Below is a small trained network, with its code and all its weights. Each question gives an input and a class and asks what happens when units are switched off, that is, made to give their printed mean instead of their output.

import numpy as np


def w(rows, s, z=0):
    codes = np.array(rows[::2]) - 128.0
    scale = np.full(codes.shape[1], s)
    scale[-1] = z or s
    return codes * scale


def norm(h):
    return h / np.sqrt((h * h).mean(-1, keepdims=True) + 1e-5)


def f(y):
    return y / 2 * (1 + np.tanh(0.7978845608 * (y + 0.044715 * y**3)))


def log_softmax(a):
    a = a - a.max(-1, keepdims=True)
    return a - np.log(np.exp(a).sum(-1, keepdims=True))


def net(x, mask):
    res = np.array(x, float).reshape(1, 5) / 4 @ E
    u = 0
    for l in range(2):
        y = f(norm(res) @ A[l][:, :-1].T + A[l][:, -1])
        res = res + np.where(mask[u : u + 16], y, B[l][:, -1]) @ B[l][:, :-1]
        u += 16
    return log_softmax(norm(res)[-1] @ U[:, :-1].T + U[:, -1])


A, B = {}, {}
E = w([
[126,129,129],'x0',
[141,87,90],'x1',
[126,198,32],'x2',
[126,129,130],'x3',
[253,177,106],'x4',
],0.0061)
A[0] = w([
[122,60,226,107],'0.n0',
[92,254,75,20],'0.n1',
[79,224,123,87],'0.n2',
[136,71,189,101],'0.n3',
[1,151,130,126],'0.n4',
[146,55,223,127],'0.n5',
[199,155,120,212],'0.n6',
[74,212,43,3],'0.n7',
[92,197,152,117],'0.n8',
[207,37,73,202],'0.n9',
[188,97,121,188],'0.n10',
[203,164,143,231],'0.n11',
[63,83,113,133],'0.n12',
[77,59,94,154],'0.n13',
[93,212,82,107],'0.n14',
[126,156,185,67],'0.n15',
],0.0096,0.0018)
B[0] = w([
[184,107,143,254],'0.n0',
[167,64,157,204],'0.n1',
[105,70,84,170],'0.n2',
[162,105,132,195],'0.n3',
[113,189,186,242],'0.n4',
[155,57,169,253],'0.n5',
[72,184,174,196],'0.n6',
[213,1,99,197],'0.n7',
[75,108,96,153],'0.n8',
[92,186,115,208],'0.n9',
[97,118,160,172],'0.n10',
[74,135,181,206],'0.n11',
[61,206,210,186],'0.n12',
[112,163,139,186],'0.n13',
[150,49,163,182],'0.n14',
[162,69,88,141],'0.n15',
],0.006,0.0044)
A[1] = w([
[226,101,11,57],'1.n0',
[7,73,113,193],'1.n1',
[134,171,121,144],'1.n2',
[127,138,124,118],'1.n3',
[99,92,87,178],'1.n4',
[179,14,77,194],'1.n5',
[156,73,231,202],'1.n6',
[91,219,147,152],'1.n7',
[28,107,70,22],'1.n8',
[254,224,147,194],'1.n9',
[125,187,100,139],'1.n10',
[85,164,57,176],'1.n11',
[121,103,152,83],'1.n12',
[133,83,187,136],'1.n13',
[100,178,157,145],'1.n14',
[97,90,166,250],'1.n15',
],0.0092,0.0024)
B[1] = w([
[130,116,150,157],'1.n0',
[178,194,151,179],'1.n1',
[70,134,72,130],'1.n2',
[132,123,131,124],'1.n3',
[205,113,164,134],'1.n4',
[188,53,66,195],'1.n5',
[167,138,3,255],'1.n6',
[159,123,25,165],'1.n7',
[132,98,169,130],'1.n8',
[30,117,214,181],'1.n9',
[112,104,91,131],'1.n10',
[161,29,90,132],'1.n11',
[103,154,92,140],'1.n12',
[121,136,89,189],'1.n13',
[135,117,66,153],'1.n14',
[161,168,64,198],'1.n15',
],0.0056,0.0075)
U = w([
[201,87,172,56],'0',
[50,251,204,37],'1',
[130,167,92,250],'2',
],0.012,0.0022)

Each question gives the input, the list of numbers given to net, and the class t.
The units are the neurons (one row each of A and B). Each row of codes is followed by its name. A weight is (code - 128) times the scale printed after its matrix; where a second scale follows, it is the last column's (A, B and U).
mask holds one flag per neuron, layer by layer. A switched-off neuron (its flag False) gives its mean, the last column of its row in B, instead of its output. The means were averaged over made-up inputs and are rounded, as every weight is.
A unit's drop is (log p(t) with every unit on - log p(t) with that unit switched off) / (log p(t) with every unit on - log p(t) with every unit switched off).
most important unit: the unit with the biggest drop
top k neurons: the k neurons with the biggest drops, biggest first
top k neurons in layer l: the k neurons of layer l with the biggest drops, biggest first
drop of u: that unit's drop, to one decimal
input [7,-2,1,-2,7], class 1: most important unit -> 1.n9
input [-2,-2,4,2,-5], class 1: top 2 neurons in layer 1 -> 1.n5; 1.n1
input [2,-3,2,1,-5], class 1: top 2 neurons -> 1.n6; 1.n5
input [3,-4,-5,7,6], class 1: top 2 neurons in layer 1 -> 1.n5; 1.n9
input [-1,8,-5,4,5], class 2: top 2 neurons -> 1.n6; 0.n9
input [1,-6,-2,-8,-3], class 2: top 4 neurons -> 1.n6; 1.n9; 0.n6; 0.n11
input [-1,-8,-4,2,-4], class 2: top 4 neurons -> 1.n9; 1.n6; 0.n11; 0.n6
input [-6,5,-1,-2,7], class 1: top 2 neurons -> 1.n9; 1.n6
input [2,1,-5,4,-8], class 1: top 2 neurons in layer 0 -> 0.n7; 0.n12
input [-7,-3,4,-4,6], class 1: top 2 neurons -> 1.n9; 0.n6
input [6,-4,7,5,4], class 0: drop of 0.n7 -> -0.1
input [-1,6,8,4,-2], class 0: drop of 1.n6 -> 0.1
input [8,0,5,-4,-2], class 0: drop of 0.n7 -> 0.1
input [4,5,3,7,-7], class 1: most important unit -> 1.n6
